Below is a small trained network, with its code and all its weights. Each question gives an input and a class and asks what happens when units are switched off, that is, made to give their printed mean instead of their output.

import numpy as np


def w(rows, s, z=0):
    codes = np.array(rows[::2]) - 128.0
    scale = np.full(codes.shape[1], s)
    scale[-1] = z or s
    return codes * scale


def norm(h):
    return h / np.sqrt((h * h).mean(-1, keepdims=True) + 1e-5)


def f(y):
    return y / 2 * (1 + np.tanh(0.7978845608 * (y + 0.044715 * y**3)))


def log_softmax(a):
    a = a - a.max(-1, keepdims=True)
    return a - np.log(np.exp(a).sum(-1, keepdims=True))


def net(x, mask):
    res = np.array(x, float).reshape(1, 4) / 4 @ E
    u = 0
    for l in range(3):
        y = f(norm(res) @ A[l][:, :-1].T + A[l][:, -1])
        res = res + np.where(mask[u : u + 5], y, B[l][:, -1]) @ B[l][:, :-1]
        u += 5
    return log_softmax(norm(res)[-1] @ U[:, :-1].T + U[:, -1])


A, B = {}, {}
E = w([
[192,105,224,83,164,87,60,136,60],'x0',
[198,144,58,62,113,201,115,146,120],'x1',
[191,122,146,215,187,152,129,162,168],'x2',
[114,124,127,151,175,173,59,8,118],'x3',
],0.0012)
A[0] = w([
[203,73,202,83,134,60,43,133,75,203],'0.n0',
[252,106,186,226,212,165,172,137,193,1],'0.n1',
[129,127,128,127,128,127,128,127,130,128],'0.n2',
[90,118,139,174,179,204,31,15,96,78],'0.n3',
[33,67,197,191,186,28,167,95,142,31],'0.n4',
],0.002,0.00079)
B[0] = w([
[65,140,104,131,153,201,212,131,113,248],'0.n0',
[57,140,81,129,141,124,3,195,128,185],'0.n1',
[128,128,128,128,128,129,128,128,127,128],'0.n2',
[179,146,101,86,128,55,211,148,204,222],'0.n3',
[203,166,122,132,21,191,116,122,133,195],'0.n4',
],0.0023,0.0011)
A[1] = w([
[139,114,130,69,75,147,228,90,112,159],'1.n0',
[196,97,213,85,158,81,75,130,62,19],'1.n1',
[195,93,212,83,158,80,74,129,60,7],'1.n2',
[32,80,207,207,139,3,144,98,135,14],'1.n3',
[107,112,116,155,159,177,55,3,113,68],'1.n4',
],0.0024,0.0014)
B[1] = w([
[139,119,126,197,186,133,69,165,131,254],'1.n0',
[24,172,102,121,132,217,219,148,148,118],'1.n1',
[28,175,104,116,131,218,218,153,151,112],'1.n2',
[237,171,140,91,7,244,103,109,128,160],'1.n3',
[196,117,172,29,137,25,250,196,219,161],'1.n4',
],0.0023,0.00093)
A[2] = w([
[64,115,107,37,54,89,137,84,88,50],'2.n0',
[196,108,37,50,150,194,114,156,111,72],'2.n1',
[80,119,48,166,91,149,179,117,188,8],'2.n2',
[130,118,58,189,91,86,115,109,164,170],'2.n3',
[124,118,122,128,70,92,174,254,105,56],'2.n4',
],0.003,0.0014)
B[2] = w([
[181,124,122,229,200,156,83,209,182,160],'2.n0',
[111,140,210,190,54,110,134,104,137,237],'2.n1',
[128,155,248,89,195,170,151,149,87,129],'2.n2',
[105,121,140,87,146,151,133,151,82,250],'2.n3',
[163,128,121,90,184,108,134,3,190,212],'2.n4',
],0.0041,0.0011)
U = w([
[60,147,164,83,180,206,194,150,84,190],'0',
[188,119,107,82,158,60,165,61,202,161],'1',
[151,142,168,171,1,154,111,115,123,146],'2',
[133,114,88,181,186,133,40,199,150,103],'3',
[71,94,55,94,94,81,108,104,41,5],'4',
],0.0093,0.0022)

Each question gives the input, the list of numbers given to net, and the class t.
The units are the neurons (one row each of A and B). Each row of codes is followed by its name. A weight is (code - 128) times the scale printed after its matrix; where a second scale follows, it is the last column's (A, B and U).
mask holds one flag per neuron, layer by layer. A switched-off neuron (its flag False) gives its mean, the last column of its row in B, instead of its output. The means were averaged over made-up inputs and are rounded, as every weight is.
A unit's drop is (log p(t) with every unit on - log p(t) with that unit switched off) / (log p(t) with every unit on - log p(t) with every unit switched off).
The circuit of an input: a set's keep is (log p(t) with only the set's units on - log p(t) with every unit switched off) / (log p(t) with every unit on - log p(t) with every unit switched off). Starting from the 12 units with the biggest drops (on a tie, the unit counted first), units are removed one at a time, each time the one whose removal leaves the highest keep (on an exact tie, the one counted first), for as long as the keep stays at least 0.8.
circuit, biggest first: the units of the circuit, biggest drop first
most important unit: the unit with the biggest drop
top k neurons: the k neurons with the biggest drops, biggest first
top k neurons in layer l: the k neurons of layer l with the biggest drops, biggest first
input [-4,8,2,-5], class 2: top 2 neurons	2.n1; 1.n4
input [-1,-6,-3,5], class 2: circuit, biggest first	1.n3
input [-6,6,-3,7], class 1: top 3 neurons	0.n0; 1.n4; 1.n1
input [-3,-7,0,8], class 1: top 2 neurons	1.n4; 2.n1
input [4,-7,3,5], class 2: top 2 neurons in layer 2	2.n4; 2.n2
input [0,1,-6,5], class 3: top 2 neurons	2.n0; 2.n4
input [2,6,4,-7], class 1: top 2 neurons in layer 2	2.n4; 2.n0
input [2,4,5,6], class 1: top 3 neurons	1.n4; 2.n0; 1.n3
input [-4,7,-7,-7], class 1: top 4 neurons	2.n4; 1.n3; 0.n4; 0.n1
input [-2,-6,-3,8], class 1: top 2 neurons	1.n4; 2.n1
input [0,-2,-4,2], class 3: top 3 neurons	2.n4; 2.n1; 2.n0
input [-5,-8,5,1], class 2: top 3 neurons	1.n3; 0.n0; 2.n0
input [1,-6,-7,-2], class 3: top 2 neurons	2.n0; 2.n1
input [-8,-4,-1,-6], class 0: circuit, biggest first	2.n2
input [2,8,-6,8], class 1: top 2 neurons	1.n4; 0.n4
input [7,4,1,-7], class 0: circuit, biggest first	1.n1; 1.n2
input [-5,-4,-1,6], class 1: top 2 neurons in layer 1	1.n4; 1.n1
input [5,5,-1,8], class 1: top 4 neurons	1.n4; 2.n3; 2.n2; 0.n3
input [2,8,7,-5], class 2: top 2 neurons	2.n1; 2.n0
input [7,2,-7,-5], class 0: circuit, biggest first	1.n2; 1.n1
input [1,-1,-6,-3], class 3: top neuron	2.n0
input [-1,-3,-2,-2], class 4: top 3 neurons in layer 2	2.n1; 2.n0; 2.n3
input [-5,-1,-7,-5], class 3: top 2 neurons in layer 0	0.n3; 0.n0
input [-1,7,6,6], class 2: top 3 neurons in layer 2	2.n1; 2.n4; 2.n0
input [-5,-7,3,-3], class 2: top 2 neurons in layer 0	0.n0; 0.n3
input [-2,-5,4,2], class 2: top 2 neurons in layer 2	2.n0; 2.n4
input [-2,-7,-2,4], class 2: most important unit	2.n4
